Below is a small trained network, with its code and all its weights. Each question gives an input and a target symbol and asks what happens when units are switched off, that is, made to give their printed mean instead of their output.

import numpy as np


def w(rows, s, z=0):
    codes = np.array(rows[::2]) - 128.0
    scale = np.full(codes.shape[1], s)
    scale[-1] = z or s
    return codes * scale


def norm(h):
    return h / np.sqrt((h * h).mean(-1, keepdims=True) + 1e-5)


def f(y):
    return y / 2 * (1 + np.tanh(0.7978845608 * (y + 0.044715 * y**3)))


def softmax(a):
    e = np.exp(a - a.max(-1, keepdims=True))
    return e / e.sum(-1, keepdims=True)


def log_softmax(a):
    a = a - a.max(-1, keepdims=True)
    return a - np.log(np.exp(a).sum(-1, keepdims=True))


def net(x, mask):
    ids = ['εζλπσψ'.index(c) for c in x.split()]
    T = len(ids)
    res = E[ids] + P[:T]
    u = 0
    for l in range(2):
        q, k, v = (norm(res) @ M[l].T for M in (Q, K, V))
        z = softmax(np.where(np.tri(T) > 0, q @ k.T / 3**0.5, -1e9)) @ v
        res = res + np.where(mask[u], z, O[l][:, -1]) @ O[l][:, :-1]
        u += 1
        y = f(norm(res) @ A[l][:, :-1].T + A[l][:, -1])
        res = res + np.where(mask[u : u + 4], y, B[l][:, -1]) @ B[l][:, :-1]
        u += 4
    return log_softmax(norm(res)[-1] @ U[:, :-1].T + U[:, -1])


Q, K, V, O, A, B = {}, {}, {}, {}, {}, {}
E = w([
[143,144,148,112,163,251],'ε',
[161,184,125,141,150,192],'ζ',
[191,161,58,138,118,147],'λ',
[93,140,137,185,141,76],'π',
[136,127,94,117,114,186],'σ',
[100,119,181,100,157,93],'ψ',
],0.023)
P = w([
[200,2,94,104,137,66],'0',
[200,150,144,239,110,136],'1',
[149,151,68,99,134,223],'2',
[168,128,185,190,74,143],'3',
[118,153,70,80,103,207],'4',
[162,130,187,163,63,137],'5',
[102,166,70,73,133,163],'6',
[160,136,192,145,55,129],'7',
[107,179,62,81,114,146],'8',
[151,139,193,125,40,123],'9',
[103,192,79,74,101,135],'10',
[143,146,201,121,32,113],'11',
[103,201,64,74,112,127],'12',
],0.0093)
Q[0] = w([
[154,124,206,130,197,99],'L0H1',
[159,53,190,88,55,91],'L0H1',
[34,240,2,139,148,223],'L0H1',
],0.009)
K[0] = w([
[115,171,140,150,255,157],'L0H1',
[161,128,75,164,133,165],'L0H1',
[102,240,150,69,133,125],'L0H1',
],0.0081)
V[0] = w([
[3,186,73,144,161,237],'L0H1',
[135,34,156,102,117,175],'L0H1',
[161,72,8,191,95,133],'L0H1',
],0.0049)
O[0] = w([
[188,197,74,255,208,171,250],'L0H1',
[120,134,192,196,176,190,239],'L0H1',
[184,86,148,79,146,132,132],'L0H1',
],0.0099,0.0014)
A[0] = w([
[78,182,86,44,145,129,199],'L0N1',
[70,122,142,71,205,108,109],'L0N2',
[2,62,154,39,225,190,253],'L0N3',
[99,158,141,242,162,211,64],'L0N4',
],0.009,0.0021)
B[0] = w([
[132,254,108,143,135,83,179],'L0N1',
[57,130,87,161,62,93,154],'L0N2',
[152,168,63,207,77,186,210],'L0N3',
[144,99,132,127,91,30,255],'L0N4',
],0.0086,0.0067)
Q[1] = w([
[238,144,185,216,24,90],'L1H1',
[92,208,122,143,184,148],'L1H1',
[43,254,40,151,218,92],'L1H1',
],0.0094)
K[1] = w([
[144,54,115,3,130,58],'L1H1',
[133,200,147,149,118,142],'L1H1',
[120,238,139,156,111,121],'L1H1',
],0.016)
V[1] = w([
[91,40,139,66,171,1],'L1H1',
[207,179,54,141,177,140],'L1H1',
[181,160,227,106,83,24],'L1H1',
],0.01)
O[1] = w([
[191,82,109,93,57,164,2],'L1H1',
[187,5,50,107,106,143,200],'L1H1',
[188,53,131,98,214,91,70],'L1H1',
],0.014,0.0077)
A[1] = w([
[30,149,143,161,88,139,4],'L1N1',
[92,104,98,94,83,37,71],'L1N2',
[119,85,119,140,250,133,77],'L1N3',
[124,45,100,172,126,160,117],'L1N4',
],0.015,0.0026)
B[1] = w([
[193,127,72,180,123,123,254],'L1N1',
[82,177,50,134,43,116,146],'L1N2',
[192,115,197,133,232,86,170],'L1N3',
[9,112,209,64,147,129,186],'L1N4',
],0.013,0.0085)
U = w([
[172,106,136,139,230,80,173],'ε',
[28,107,119,119,113,178,4],'ζ',
[148,66,89,93,82,107,163],'λ',
[253,124,96,86,118,136,128],'π',
[141,182,41,176,69,146,161],'σ',
[123,215,216,155,145,174,33],'ψ',
],0.014,0.0023)

Each question gives the input, a string of symbols that net reads in full, and the target symbol t.
The units are the heads (3 rows each of Q, K, V and O) and the neurons (one row each of A and B). Each row of codes is followed by its name. A weight is (code - 128) times the scale printed after its matrix; where a second scale follows, it is the last column's (O, A, B and U).
mask holds one flag per unit, layer by layer, with each layer's heads first. A switched-off unit (its flag False) gives its mean, the last column of its rows in O or B, instead of its output. The means were averaged over made-up inputs and are rounded, as every weight is.
A unit's drop is (log p(t) with every unit on - log p(t) with that unit switched off) / (log p(t) with every unit on - log p(t) with every unit switched off).
The circuit of an input: a set's keep is (log p(t) with only the set's units on - log p(t) with every unit switched off) / (log p(t) with every unit on - log p(t) with every unit switched off). Starting from all 10 units, units are removed one at a time, each time the one whose removal leaves the highest keep (on an exact tie, the one counted first), for as long as the keep stays at least 0.8.
units of the circuit, in order: the units of the circuit, biggest drop first
top k neurons: the k neurons with the biggest drops, biggest first
top k neurons in layer l: the k neurons of layer l with the biggest drops, biggest first
input ψ σ λ ψ σ σ ψ ψ, target ψ: units of the circuit, in order : L1H1; L0H1; L0N3; L0N4
input ψ π π π, target ψ: units of the circuit, in order : L1H1; L0H1; L0N4; L0N3
input ζ σ σ ψ, target ζ: units of the circuit, in order : L1H1; L0N3; L1N4; L0N4
input ψ σ ψ ψ σ σ σ σ π σ, target ψ: units of the circuit, in order : L0H1; L0N3; L1H1; L0N4
input π λ ε π σ, target ζ: top 2 neurons in layer 0 : L0N1; L0N2
input ψ π ε σ λ π π ζ ε, target ε: units of the circuit, in order : L1H1
input ζ σ ψ ζ, target ζ: units of the circuit, in order : L1H1; L1N4; L0N3; L0N1
input σ ψ ζ ζ ψ ε σ ε, target σ: units of the circuit, in order : L1H1; L0N4
input ψ λ σ ζ λ, target ε: units of the circuit, in order : L1H1; L0N4; L1N3
input σ π π ψ ε ψ σ σ σ σ ζ ε, target σ: units of the circuit, in order : L0N4; L1H1
input ζ ψ σ π λ ψ, target ζ: top 3 neurons : L0N3; L1N4; L0N4
input ζ ε σ ζ, target ζ: top 2 neurons in layer 1 : L1N4; L1N1
input ε σ ψ σ ψ σ, target ε: top 3 neurons : L0N3; L0N4; L1N3
input σ π σ ε σ π σ σ ζ λ σ λ ε, target ε: units of the circuit, in order : L1H1; L1N3
input ζ ε σ σ ψ σ ψ σ σ π, target ζ: top neuron in layer 0 : L0N1
input λ λ π σ σ σ π, target λ: top 2 neurons : L0N3; L1N2
input ψ ε ψ σ ψ σ σ ζ, target ψ: top 2 neurons : L0N3; L1N1
input ζ ε σ λ, target ζ: top 2 neurons in layer 1 : L1N4; L1N1
input λ ψ ζ σ π, target ε: top 2 neurons : L1N3; L0N3
input ζ σ σ λ σ π σ ψ ψ ψ λ σ, target ζ: top 2 neurons in layer 0 : L0N3; L0N4
